Here is a tiny trained network, its code and every weight. The questions are about switching its units off for an input and a class, where a switched-off unit gives its printed mean instead of its output.

import numpy as np


def w(rows, s, z=0):
    codes = np.array(rows[::2]) - 128.0
    scale = np.full(codes.shape[1], s)
    scale[-1] = z or s
    return codes * scale


def f(y):
    return np.maximum(y, 0)


def log_softmax(a):
    a = a - a.max(-1, keepdims=True)
    return a - np.log(np.exp(a).sum(-1, keepdims=True))


def net(x, mask):
    res = np.array(x, float).reshape(1, 5) / 4 @ E
    y = f(res @ A[0][:, :-1].T + A[0][:, -1])
    res = res + np.where(mask, y, B[0][:, -1]) @ B[0][:, :-1]
    return log_softmax(res[-1] @ U[:, :-1].T + U[:, -1])


A, B = {}, {}
E = w([
[112,236,110,16,127,219,117,160,97,248],'x0',
[164,181,122,115,155,80,93,139,157,111],'x1',
[107,124,126,120,176,107,126,55,113,140],'x2',
[147,113,121,85,130,107,154,121,126,128],'x3',
[54,92,230,12,19,52,49,102,181,116],'x4',
],0.011)
A[0] = w([
[117,178,113,112,105,62,87,146,136,98,177],'neuron 1',
[87,152,212,2,113,170,66,135,154,234,91],'neuron 2',
[213,59,82,199,235,167,177,128,147,21,255],'neuron 3',
[142,190,16,114,215,181,123,220,10,217,190],'neuron 4',
[92,33,194,145,91,88,91,107,195,60,172],'neuron 5',
[155,71,186,166,39,61,126,117,180,80,176],'neuron 6',
[145,85,127,162,156,98,158,154,61,72,189],'neuron 7',
],0.0097,0.0063)
B[0] = w([
[65,132,163,130,196,162,106,148,190,122,173],'neuron 1',
[45,86,83,234,47,161,118,199,212,101,231],'neuron 2',
[68,142,111,117,38,225,38,141,232,157,244],'neuron 3',
[200,95,183,169,203,207,156,156,180,216,253],'neuron 4',
[54,159,212,102,247,131,130,131,81,131,245],'neuron 5',
[121,174,117,78,210,59,93,132,118,126,232],'neuron 6',
[31,142,91,107,142,137,83,190,233,97,184],'neuron 7',
],0.011,0.021)
U = w([
[47,143,53,157,75,158,41,133,233,81,219],'0',
[222,92,132,95,131,108,180,156,55,84,43],'1',
[188,183,88,141,94,54,96,99,126,86,38],'2',
[186,139,157,161,199,168,254,108,186,187,246],'3',
[65,161,218,70,235,38,140,98,119,95,76],'4',
[252,113,76,148,61,143,159,96,13,116,18],'5',
[140,125,94,121,104,114,193,76,135,54,4],'6',
],0.0084,0.0021)

Each question gives the input, the list of numbers given to net, and the class t.
The units are the neurons (one row each of A and B). Each row of codes is followed by its name. A weight is (code - 128) times the scale printed after its matrix; where a second scale follows, it is the last column's (A, B and U).
mask holds one flag per neuron, in row order. A switched-off neuron (its flag False) gives its mean, the last column of its row in B, instead of its output. The means were averaged over made-up inputs and are rounded, as every weight is.
A unit's drop is (log p(t) with every unit on - log p(t) with that unit switched off) / (log p(t) with every unit on - log p(t) with every unit switched off).
most important unit: the unit with the biggest drop
top k neurons: the k neurons with the biggest drops, biggest first
drop when u is switched off: that unit's drop, to one decimal
input [3,0,0,7,0], class 3: most important unit	neuron 3
input [8,0,2,5,0], class 3: top 2 neurons	(neuron 4; neuron 3)
input [1,6,0,0,-4], class 3: top 2 neurons	(neuron 4; neuron 2)
input [1,-2,-4,8,-1], class 3: top 2 neurons	(neuron 2; neuron 3)
input [-6,-6,8,-3,1], class 4: top 3 neurons	(neuron 5; neuron 2; neuron 6)
input [-4,-2,-5,5,1], class 4: top 2 neurons	(neuron 2; neuron 5)
input [8,-7,0,-7,-1], class 3: drop when neuron 4 is switched off	1.3
input [6,-2,-2,-6,-1], class 3: drop when neuron 4 is switched off	0.5
input [-5,5,7,2,7], class 4: drop when neuron 4 is switched off	0.0
input [4,3,3,3,-1], class 3: drop when neuron 3 is switched off	0.1
